In the rows, 128 means zero.
Here are made-up objects, facts about them, and rows of numbers that follow some of those facts. Name the object behind each unnamed row.

How the objects are related:
Σ: belongs to class; θ: points at; ρ: refers to; γ: hangs directly under
bigris Σ 176; bokos Σ 176; bosipas Σ 268; braskek Σ 176; brebrulo Σ 566; bripupler Σ 435
brizuk Σ 177; brosok Σ 785; dezak Σ 955; diplan Σ 435; dogusko Σ 177; draplimel Σ 566
dredri Σ 106; dresku Σ 435; drogamok Σ 555; drutus Σ 268; dufol Σ 268; fadru Σ 49
fava Σ 785; feplen Σ 785; fistin Σ 177; fufun Σ 435; fulomo Σ 176; gafar Σ 106
gafon Σ 176; gatir Σ 268; genol Σ 435; gikluk Σ 435; grabir Σ 955; grale Σ 177
grelin Σ 555; gridos Σ 268; griska Σ 435; groklur Σ 177; gubro Σ 785; karer Σ 49
kistiske Σ 566; klaskul Σ 555; klosko Σ 566; klubrus Σ 49; kogrel Σ 176; laver Σ 268
ledra Σ 176; listovo Σ 955; lofi Σ 176; luflis Σ 555; luskani Σ 555; mados Σ 555
miflem Σ 566; mitra Σ 435; mugo Σ 566; netisen Σ 106; paluzil Σ 177; pedras Σ 268
pegram Σ 785; perigar Σ 268; pitil Σ 785; plesto Σ 177; plirodo Σ 566; plodro Σ 785
plorul Σ 555; plumal Σ 555; postom Σ 268; pustes Σ 785; putum Σ 955; restir Σ 268
rodum Σ 785; roklir Σ 555; rotiflar Σ 955; rubiflol Σ 555; ruklon Σ 49; sadra Σ 555
sasiti Σ 555; segor Σ 268; sigitrul Σ 268; siru Σ 106; skato Σ 785; sosam Σ 555
stiba Σ 177; stinoflom Σ 555; stogre Σ 785; susus Σ 955; tiker Σ 566; trafun Σ 955
tredom Σ 566; trozon Σ 785; truba Σ 785; trudros Σ 49; trutretri Σ 177; tudre Σ 106
vekiram Σ 177; visoku Σ 176; vonetruk Σ 555; vutali Σ 555; zameza Σ 268; zeti Σ 955
zogri Σ 785; braskek θ brebrulo; brebrulo θ dogusko; bripupler θ kogrel; brizuk θ gatir; dezak θ gruskar
draplimel θ misibi; dreploful θ tidolos; drutus θ gafon; fadru θ vonetruk; fikir θ rekosu; fipor θ dreploful
flotim θ zuzu; fudril θ bripupler; fufun θ skubrok; gafon θ paluzil; gatir θ klosko; gikluk θ miflem
grabir θ klaskul; gridos θ vekiram; griska θ draplimel; grusi θ trostom; gruskar θ diplan; karer θ sosam
klaskul θ fadru; kliskodrer θ vutali; kogrel θ susus; lakun θ fudril; listovo θ gikluk; lofi θ nuflakar
menobos θ grusi; miflem θ sadra; misibi θ gridos; mugo θ pedras; netisen θ menobos; nupemer θ grabir
nutok θ braskek; paluzil θ trozon; perigar θ rotiflar; ploga θ lakun; pustes θ nupemer; rekosu θ pitil
restir θ flotim; rotiflar θ ploga; rubiflol θ zeti; rulik θ siru; sadra θ dufol; segor θ griska
siflo θ pegram; siru θ fulomo; skivir θ rubiflol; skubrok θ truba; sosam θ netisen; stinoflom θ mugo
stogre θ rulik; susus θ trafal; tida θ zolel; tidolos θ lofi; trafal θ listovo; trozon θ fipor
truba θ siflo; vekiram θ zameza; vonetruk θ zosto; vutali θ nutok; zameza θ kliskodrer; zeti θ drutus
zolel θ dezak; zosto θ perigar; zuzu θ fufun; bigris ρ bripupler; braskek ρ luskani; bripupler ρ mados
brosok ρ genol; dezak ρ skobir; diplan ρ siru; draplimel ρ grale; dreploful ρ drutus; dresku ρ roklir
drutus ρ grabir; feplen ρ teti; fudril ρ dezak; gafar ρ rekosu; gafon ρ draplimel; genol ρ plebre
gikluk ρ nutok; grabir ρ rosi; grale ρ postom; griska ρ karer; gubro ρ gruskar; karer ρ fava
kistiske ρ trusti; kogrel ρ braskek; lebre ρ kistiske; listovo ρ plumal; litrutur ρ trado; luskani ρ menobos
mados ρ diplan; menobos ρ ruklon; meskur ρ susus; misibi ρ litrutur; mitra ρ dresku; nuflakar ρ fudril
nupemer ρ rubiflol; nutok ρ sipi; paluzil ρ ropan; pedras ρ rulik; plebre ρ trozon; plumal ρ rodum
podram ρ rodu; postom ρ klosko; potrel ρ skiflonum; putum ρ mitra; rekosu ρ misibi; rodu ρ griska
rodum ρ vutali; roklir ρ stustal; rosi ρ paluzil; rubiflol ρ truklebran; ruklon ρ putum; rulik ρ kogrel
sipi ρ lebre; siru ρ gikluk; skiflonum ρ podram; skivir ρ stiba; stagi ρ netisen; stiba ρ dreploful
stustal ρ trutrol; susus ρ gafon; teti ρ nupemer; trostom ρ gafar; trozon ρ pedras; trudros ρ trutretri
truklebran ρ deskil; trusti ρ lakun; trutretri ρ feplen; trutrol ρ trostom; tudre ρ skivir; zolel ρ listovo
bigris γ kliskodrer; bokos γ skubrok; bosipas γ ploga; braskek γ teti; brebrulo γ lakun; bripupler γ rekosu
brizuk γ rekosu; brosok γ truklebran; bruple γ datro; deskil γ riduk; dezak γ raflon; diplan γ trostom
dogusko γ trusti; draplimel γ kliskodrer; dredri γ zuzu; dresku γ kosi; drogamok γ plaluk; drutus γ menobos
dufol γ nutok; fadru γ lakun; fava γ lebre; feplen γ rifor; fikir γ sipi; fipor γ grusi
fistin γ plaluk; fudril γ trostom; fufun γ dranes; fulomo γ netak; gafar γ panadri; gafon γ kosi
gatir γ ropan; genol γ nuflakar; gikluk γ meskur; grabir γ menobos; grale γ raflon; grelin γ skiflonum
gridos γ teti; griska γ dreploful; groklur γ sutaplen; gruskar γ lakun; gubro γ kliskodrer; karer γ trutrol
kistiske γ panadri; klaskul γ lebre; klosko γ stagi; klubrus γ menobos; kogrel γ trostom; laver γ raflon
ledra γ nutok; listovo γ nuflakar; litrutur γ grusi; lofi γ tida; luflis γ kliskodrer; lusagrak γ sutaplen
luskani γ sipi; mados γ ploga; miflem γ kosi; misibi γ nutok; mitra γ rulik; mugo γ skubrok
mukle γ panadri; netisen γ raflon; nupemer γ kliskodrer; paluzil γ stustal; pedras γ trostom; pegram γ ropan
perigar γ sipi; pitil γ trostom; plafu γ tida; plebre γ zibrafur; plesto γ kosi; plirodo γ netak
plodro γ sutaplen; plorul γ teti; plumal γ zosto; plupus γ plaluk; postom γ sutaplen; potrel γ zuzu
pustes γ sipi; putum γ teti; ratanor γ sutaplen; restir γ plaluk; rodu γ stagi; rodum γ rulik
roklir γ rekosu; rosi γ zibrafur; rotiflar γ podram; rubiflol γ menobos; ruklon γ ploga; sadra γ meskur
sasiti γ trusti; segor γ truklebran; siflo γ tida; sigitrul γ stagi; siru γ trutrol; skato γ rekosu
skivir γ ziler; sosam γ trostom; stiba γ teti; stinoflom γ sutaplen; stogre γ panadri; susus γ nutok
tidolos γ lebre; tiker γ sipi; trado γ rekosu; trafal γ sutaplen; trafun γ rekosu; tredom γ trusti
trozon γ teti; truba γ ziler; trudros γ sutaplen; trutretri γ trostom; tudre γ sipi; vekiram γ menobos
visoku γ lebre; vonetruk γ rulik; vutali γ tida; zameza γ nuflakar; zeti γ stagi; zogri γ tida
zolel γ meskur

Some rows with their names:
[110 126 135 128 129 102 137 119 155  79 120 137 129 132 110 127 124 128
 103 117 132 112 137 136 127 161 137 120 141 149 134] -> tida
[128 128 132 137 127  81 136 113 132  76 109 127 144 141 105 123 149 123
 104  93 132 125 139 135 127 152 141 117 113 130 141] -> rulik
[137 135 142 126 115 143 114 146  94 168 140 118 174 145 137 141 162 139
 186 131 100 142 127 120 110  91 111 129 162 121 132] -> stogre
[133 136 123 152 107 110 119 148  74 181 118 112 158 108 143 117 251  91
 215 126 113 132 145 142 103 168 132 148 133  91 125] -> kogrel
[170 134 146 135 101 112 138 187 110 165 146 105 158 108  96 133 166 119
 144 131  86 122 138 121 130 119 123 129  91 116 163] -> braskek
[129 122 128 136 143 120 142 127 166 116 113 113  73 113 149 113 129 117
  55 132 138 107 122 141 130 139 124 113 118 115 126] -> litrutur
[122 115 157 135 127 122 146  90 132  47 110 146 149 153  75 135  89 125
 102 116 155 108 141 135  96 133 126  91 131 174 129] -> dreploful
[134 113 163 135 125 141 150  90 123  50 104 153 142 150  77 121  93 126
 102 112 151 104 139 140  83 118 127  90 108 164 131] -> fipor
[154 123 118 127 140 149  90 122  74 215 156 105 123 133 167 129 116 110
 192 139 122 142 123 108 127  56 114 133 145 119 130] -> plodro
[105 131 136 117 131 113 141 109 138  79 108 151 133 132 140 106 158 136
 137 109 112 122 131 138 119 154 143 139 146 143 129] -> klaskul
[ 87 122 111 132 140 117 138 122 134 106 132 134  89 132  93 136  97 123
  86 135 155 116 128 129 141 162 133 137 123 136 125] -> lebre
[158 127 110 100 139 154 100 103  57 191 128  97 151 149 190 133 120 128
 220 132 109 160 107  91 128  33 117 139 148 137 119] -> postom
[123 126 122 133 134 129 133 122 154 109 129 143  93 115 123 117  99 123
  90 131 149 119 128 135 143 146 139 131 100 127 125] -> potrel
[ 94 128 135 112 134  98 151 101 128  78 102 149 141 115 156  98 176 131
 159 119 109 120 129 139 120 175 152 156 157 130 121] -> rotiflar
[150 112 176 145 110 153 138 127  85 128 137 126 180 141  76 141 106 122
 159 144 141 108 141 132  69  89 109  97 127 133 131] -> gafon
[110 133 134 121 129 126 130 115 148  78 112 152 121 149 121 114 139 140
 111  98 116 121 133 138 120 137 134 120 140 158 137] -> netisen
[160 152 134  87  99 141 131 182 109 148 117  90 189 160 151 151 163 159
 185 126  54 148 109  92 142  54 115 133 136 171 148] -> gridos
[115 130 110 123 136 143 107 110 169 119 129 148 107 142 136 119  86 158
  90 101 155 137 123 141 133 135 142 127 122 107 121] -> tudre
[119 125 121 132 135 129 134 122 149 111 129 144  91 116 119 116 100 125
  87 131 147 119 128 135 141 148 138 133 100 127 125] -> rodu
[118 130 149 142 120 124 120 150 117 157 152 132 148 121 125 124 166 124
 166 135 111 119 141 139 109 136 123 136 162 109 137] -> miflem
[166 116 118 119 130 135 148 125 126 163 122 111 130  78 130 134 126 122
 122 139 124 138 123 124 123 151 125 125 101  99 127] -> dresku

Name these rows:
No name comes twice in this set of rows, the named rows included.
[126 118 155 132 124 134 146 102 133  62 109 150 134 143  90 117 106 129
 104 112 142 105 138 141  96 128 132 101 113 158 133]  tidolos
[148 140 105 138 110 167 102 155  87 204 124 103 135 135 149 148 175 108
 185 146 130 150 124 120 123 103 108 129 125 125 111]  pitil
[139 135 146 125 113 142 115 146  96 161 137 116 180 150 133 142 161 140
 188 128  98 139 129 120 106  88 111 124 165 128 134]  truba
[104 128 141 125 127 116 139 122 150  82 120 151 122 128 120 107 138 132
 119 115 123 107 137 143 119 158 144 133 135 144 135]  nupemer
[134 127 119 129 148 133 135 114 166 118 110 129  75 119 154 117 133 127
  59 118 126 129 120 137 134 136 117 108 127 124 125]  gafar
[168 117 116 120 129 134 146 124 122 163 123 113 131  79 126 135 126 122
 127 137 126 140 124 122 124 152 127 127  96  99 128]  mitra
[114 139 129  95 122 137 110 111  83 162 115 118 217 157 196 130 194 176
 241 107  88 171 111 121  95  98 127 157 208  88 111]  perigar
[104 119 132 122 149 100 118  90 126 108 126 147  97 119 164  83 146 106
 161 109 119 102 142 139 118 146 152 144 160 147 139]  trafal
[145 140 131  97 113 145 123 133  82 149 111 103 200 161 162 147 165 156
 210 121  85 160 111 103 115  65 114 132 163 142 124]  segor
[147 145 106 154 110 178  80 168  85 236 149 112 131 144 144 155 182 107
 191 147 126 157 130 123 124  92  93 125 144 118 116]  trutretri
[112 130 133 117 129 118 138 112 141  83 108 146 129 134 134 112 144 136
 126 110 118 121 130 135 122 147 140 132 136 147 130]  sadra
[129 129 146 142 117 130 118 155 120 160 151 124 145 126 115 132 146 124
 151 136 119 117 140 135 112 126 120 127 149 116 139]  mugo
[157 151 120  81  95 139 107 184 126 167 118  71 192 171 157 159 148 167
 187 112  69 146 111  96 136  58 121 128 149 162 147]  zameza
[102 127 138 111 129 105 150 107 132  75 102 145 140 122 145 103 160 133
 149 118 114 116 129 137 118 163 151 147 145 140 124]  listovo

Now the same objects, written a new way:
Known rows:
[113 103 114  91 111 120 145 100 168 169 114 117 122  94 175 159 110 155
  81 174 136 106 141  90 144 162] -> rulik
[114 104 104 110 130 132 110 144 128 157  83  94 102  99 174 124  96 166
  97 189 158 134 157 139 143 143] -> vonetruk
[118  89 107 101 126 124 141 165 156 170 134 113  83  71 173 121  98 170
  88 181 130  79 130  86 120 155] -> lofi
[121  81 114  94 117 118 134 128 164 180 142 123 129  95 177 146 113 164
  84 172 147 108 136  73 146 166] -> nuflakar
[132 112 142 110 119 142 126 138 134 171 156 137 131 107 167 155  93 167
  81 198 135 105 143 100 146 164] -> gubro
[128  90 102  89 128 122 136 142 159 181 134 140  96 122 177 150 105 176
  85 172 155 125 152 105 124 167] -> netisen
[154  97 151  98  82 137 112 123 134 161 179 146 127  94 180 118 115 166
  74 200 126 107 149 115 143 163] -> plodro
[131 106 119  95 121 123 130 155 166 167 116 132  95 104 191 134  88 179
  97 181 134 114 144  96 133 158] -> mados
[122  47 121 120 112 130 147 123 181 202  66  97 122 156 181 140 154 163
  86 138 128 107 139  76 134 148] -> brizuk
[129 106 128 102 119 137 133 145 135 167 151 135 109  90 167 144  88 171
  88 193 137 104 141 102 135 162] -> gatir
[131  85 119 103 127 125 126 132 159 195 118 125 116 110 163 139 120 170
  77 184 147 102 136  94 145 158] -> deskil
[129 106 129 103 120 136 133 146 135 167 147 135 108  92 167 142  87 170
  87 194 137 102 141 103 136 162] -> laver
[139  96 121  91 122 130 125 120 155 191 169 162 136 160 181 184 108 175
  72 173 157 151 167 110 145 180] -> fufun
[123  83 119  97 119 121 132 120 160 172 120 120 127  97 171 142 111 165
  94 175 153 111 139  83 147 162] -> ziler
[125 124 136 103 111 142 134 120 136 170 151 134 129 100 170 164  92 159
  73 196 123 102 142 106 146 166] -> brosok
[125  83 119 108 146 109 165 123 162 167 149 129 130  81 169 135 127 182
 112 159 141 112 158  94 164 166] -> trostom
[138  87 130  99 126 129 118 106 180 200 163 153 157 181 187 186 130 172
  64 160 151 138 163  97 151 180] -> zeti
[129  98 129 106 123 132 131 138 150 172 132 124 118  97 170 137 105 168
  86 184 135  95 139  94 138 161] -> mugo
[133 108 139 108 115 139 129 139 132 173 166 139 133 102 170 154  95 168
  78 194 131 105 143  96 147 167] -> pegram
[135  76 138  91 132 142 116  90 181 194 181 176 127 176 177 181  90 192
  85 163 170 124 152 117 133 176] -> griska
[127  96 112  98 125 127 137 147 150 173 127 129  96 100 172 138  99 173
  89 182 145 107 143 102 127 162] -> drogamok

Which object is each row?
No name comes twice in this set of rows, the named rows included.
[134 101 141 108 119 140 121 134 130 193 157 142 128 101 157 151  95 171
  75 205 141 104 135 102 155 160]  feplen
[181 144 144  87 113 124 149 126 156 168  71 187 132 169 163 180 108 177
  97 198 151 169 169  94 142 187]  gikluk
[130 115 117  85 114 132 132 105 156 189 150 159 133 157 182 195 108 166
  60 174 145 151 167 118 142 179]  genol
[120 108 116  97 119 127 138 116 166 175 111 119 114 107 177 153 117 158
  71 175 125 100 142 100 137 162]  plebre
[114  94 112 108 124 124 107 117 139 156  72  89 132  98 170 130 110 159
 102 186 166 137 152 117 161 146]  zosto
[121 139 131 100 124 135 124 124 159 166 175 138 128 101 178 175  90 153
  54 205 123  86 143 103 139 170]  trozon
[127 103 116 114 133 143  85 110 133 159 105 103 175 185 184 163 133 157
  76 156 170 173 184 139 155 176]  grabir
[131  97 126 106 124 132 131 144 147 178 132 123 115  96 165 138 107 166
  81 188 137  95 136  91 139 160]  klosko
[174 116 141  98 124 128 141 104 152 189  70 166 156 180 142 180 146 163
  77 188 163 156 165  99 151 188]  susus
[120 107 154 135 119 132 146 119 166 150 116  86 141  70 168 128 133 143
  82 193 103  48 128  79 155 142]  ruklon
[127  89 115  95 132 117 117 126 168 189 119 125 123  99 157 144 112 164
  77 196 167 102 132  85 151 161]  teti
[148 121 122 104 154 126 146 124 133 177  59 127 123  97 147 121 132 187
 106 168 125 118 154 119 161 176]  fudril
[127  63 140 115 141 127 142 115 195 162 164 135 111 130 178 141 109 181
 105 166 154  78 142  99 130 152]  misibi
[126  77  93 103 123 100 136 156 187 203 113  97 138 115 192 142 175 147
  51 153 124 111 148  56 152 167]  dogusko
[145 122 122  87 144 123 130 127 158 197 149 173 141 147 199 169 106 206
  93 149 120 160 175 117 171 191]  diplan

